Below is a small trained network, with its code and all its weights. Each question gives an input and a target symbol and asks what happens when units are switched off, that is, made to give their printed mean instead of their output.

import numpy as np


def w(rows, s, z=0):
    codes = np.array(rows[::2]) - 128.0
    scale = np.full(codes.shape[1], s)
    scale[-1] = z or s
    return codes * scale


def norm(h):
    return h / np.sqrt((h * h).mean(-1, keepdims=True) + 1e-5)


def f(y):
    return y / 2 * (1 + np.tanh(0.7978845608 * (y + 0.044715 * y**3)))


def softmax(a):
    e = np.exp(a - a.max(-1, keepdims=True))
    return e / e.sum(-1, keepdims=True)


def log_softmax(a):
    a = a - a.max(-1, keepdims=True)
    return a - np.log(np.exp(a).sum(-1, keepdims=True))


def net(x, mask):
    ids = ['Φαβγεθμξπστψω'.index(c) for c in x.split()]
    T = len(ids)
    res = E[ids] + P[:T]
    u = 0
    for l in range(2):
        r = norm(res)
        for j in range(3):
            rows = slice(2 * j, 2 * j + 2)
            q, k, v = (r @ M[l][rows].T for M in (Q, K, V))
            z = softmax(np.where(np.tri(T) > 0, q @ k.T / 2**0.5, -1e9)) @ v
            o = O[l][rows]
            res = res + np.where(mask[u + j], z, o[:, -1]) @ o[:, :-1]
        u += 3
        y = f(norm(res) @ A[l][:, :-1].T + A[l][:, -1])
        res = res + np.where(mask[u : u + 4], y, B[l][:, -1]) @ B[l][:, :-1]
        u += 4
    return log_softmax(norm(res)[-1] @ U[:, :-1].T + U[:, -1])


Q, K, V, O, A, B = {}, {}, {}, {}, {}, {}
E = w([
[116,62,144,211],'Φ',
[214,83,126,156],'α',
[180,141,158,90],'β',
[153,107,145,138],'γ',
[169,156,136,145],'ε',
[180,151,131,130],'θ',
[86,147,140,147],'μ',
[151,161,144,150],'ξ',
[86,147,151,68],'π',
[136,177,102,139],'σ',
[195,59,132,121],'τ',
[57,36,8,111],'ψ',
[196,5,49,3],'ω',
],0.03)
P = w([
[233,215,216,3],'0',
[226,183,165,33],'1',
[201,154,147,53],'2',
[191,132,130,64],'3',
[177,114,129,73],'4',
[168,103,116,87],'5',
[160,87,112,91],'6',
[153,79,105,96],'7',
[140,71,102,97],'8',
[136,63,99,106],'9',
],0.0059)
Q[0] = w([
[248,61,81,118],'0.h1',
[166,153,105,147],'0.h1',
[92,94,194,132],'0.h2',
[123,73,140,128],'0.h2',
[113,78,161,58],'0.h3',
[63,141,169,199],'0.h3',
],0.012)
K[0] = w([
[218,78,133,114],'0.h1',
[155,198,110,143],'0.h1',
[74,120,248,145],'0.h2',
[118,44,177,176],'0.h2',
[69,31,128,94],'0.h3',
[79,145,84,180],'0.h3',
],0.011)
V[0] = w([
[133,116,220,179],'0.h1',
[227,195,117,119],'0.h1',
[61,160,253,178],'0.h2',
[168,79,124,133],'0.h2',
[171,131,108,223],'0.h3',
[61,155,91,135],'0.h3',
],0.0075)
O[0] = w([
[121,139,183,87,121],'0.h1',
[67,62,120,163,254],'0.h1',
[125,110,63,155,79],'0.h2',
[104,66,186,151,114],'0.h2',
[96,94,152,141,137],'0.h3',
[172,142,1,99,85],'0.h3',
],0.0075,0.0048)
A[0] = w([
[157,118,73,82,232],'0.n1',
[88,131,6,127,79],'0.n2',
[125,90,188,81,214],'0.n3',
[84,75,136,13,2],'0.n4',
],0.011,0.0036)
B[0] = w([
[135,101,197,133,213],'0.n1',
[111,82,57,169,254],'0.n2',
[142,116,8,128,217],'0.n3',
[167,41,7,49,156],'0.n4',
],0.012,0.005)
Q[1] = w([
[25,123,109,33],'1.h1',
[9,181,155,186],'1.h1',
[118,96,141,10],'1.h2',
[45,46,174,147],'1.h2',
[189,146,100,98],'1.h3',
[123,154,150,132],'1.h3',
],0.013)
K[1] = w([
[9,105,105,103],'1.h1',
[18,183,154,185],'1.h1',
[126,102,149,78],'1.h2',
[57,86,44,153],'1.h2',
[91,113,135,185],'1.h3',
[164,106,134,159],'1.h3',
],0.015)
V[1] = w([
[75,170,72,130],'1.h1',
[130,38,17,101],'1.h1',
[160,178,117,2],'1.h2',
[108,151,82,99],'1.h2',
[125,139,173,156],'1.h3',
[66,98,94,164],'1.h3',
],0.0054)
O[1] = w([
[250,82,186,124,187],'1.h1',
[134,180,253,106,234],'1.h1',
[54,63,177,205,9],'1.h2',
[126,102,139,81,177],'1.h2',
[135,102,119,143,81],'1.h3',
[52,143,130,144,185],'1.h3',
],0.0051,0.0016)
A[1] = w([
[120,7,102,117,2],'1.n1',
[165,151,70,56,24],'1.n2',
[174,153,160,143,203],'1.n3',
[16,137,142,42,27],'1.n4',
],0.014,0.0076)
B[1] = w([
[71,186,228,126,255],'1.n1',
[142,185,165,203,146],'1.n2',
[83,156,107,135,241],'1.n3',
[100,170,85,4,126],'1.n4',
],0.017,0.0038)
U = w([
[52,221,122,148,165],'Φ',
[199,74,53,166,154],'α',
[223,57,155,182,103],'β',
[132,118,199,86,145],'γ',
[48,85,123,100,91],'ε',
[3,217,202,108,7],'θ',
[212,65,118,76,131],'μ',
[132,132,137,126,100],'ξ',
[67,118,169,213,55],'π',
[133,133,136,127,107],'σ',
[224,174,150,133,163],'τ',
[128,132,157,121,167],'ψ',
[140,175,125,47,148],'ω',
],0.02,0.013)

Each question gives the input, a string of symbols that net reads in full, and the target symbol t.
The units are the heads (2 rows each of Q, K, V and O) and the neurons (one row each of A and B). Each row of codes is followed by its name. A weight is (code - 128) times the scale printed after its matrix; where a second scale follows, it is the last column's (O, A, B and U).
mask holds one flag per unit, layer by layer, with each layer's heads first. A switched-off unit (its flag False) gives its mean, the last column of its rows in O or B, instead of its output. The means were averaged over made-up inputs and are rounded, as every weight is.
A unit's drop is (log p(t) with every unit on - log p(t) with that unit switched off) / (log p(t) with every unit on - log p(t) with every unit switched off).
The circuit of an input: a set's keep is (log p(t) with only the set's units on - log p(t) with every unit switched off) / (log p(t) with every unit on - log p(t) with every unit switched off). Starting from the 12 units with the biggest drops (on a tie, the unit counted first), units are removed one at a time, each time the one whose removal leaves the highest keep (on an exact tie, the one counted first), for as long as the keep stays at least 0.8.
units of the circuit, in order: the units of the circuit, biggest drop first
top k neurons: the k neurons with the biggest drops, biggest first
k most important neurons of layer l: the k neurons of layer l with the biggest drops, biggest first
which heads matter: for each layer, one digit per head in row order, 1 if its drop is at least 0.15 and else 0, layers parted by /
drop when u is switched off: that unit's drop, to one decimal
input ε α μ ξ ξ, target α: units of the circuit, in order	(1.n1)
input σ β Φ β Φ β ψ τ θ, target Φ: which heads matter	000 / 100
input ψ β π μ τ ε σ β σ, target α: which heads matter	100 / 000
input β μ μ β Φ β μ Φ ξ ξ, target α: top 2 neurons	(1.n1, 0.n3)
input σ ε ω α ψ τ β ε, target α: which heads matter	111 / 100
input Φ π θ γ σ σ β α β θ, target α: 3 most important neurons of layer 0	(0.n4, 0.n3, 0.n1)
input ε π β μ σ σ γ μ γ ε, target α: which heads matter	101 / 100
input π ξ μ τ μ τ μ, target α: top 2 neurons	(0.n2, 1.n1)
input γ μ σ σ μ μ, target α: top 2 neurons	(1.n1, 0.n2)
input τ ξ π β, target τ: 2 most important neurons of layer 0	(0.n3, 0.n2)
input μ β θ, target Φ: which heads matter	000 / 000
input σ α σ σ σ β, target τ: 2 most important neurons of layer 1	(1.n2, 1.n1)
input σ θ β γ ξ σ σ θ, target α: 3 most important neurons of layer 0	(0.n4, 0.n3, 0.n1)
input γ σ β α ε, target Φ: drop when 1.n3 is switched off	0.9
input σ σ γ γ, target θ: drop when 0.n3 is switched off	0.1
input σ τ ξ ε, target Φ: drop when 1.n3 is switched off	1.1
input ω μ τ β α τ π, target ω: most important neuron of layer 1	(1.n2)
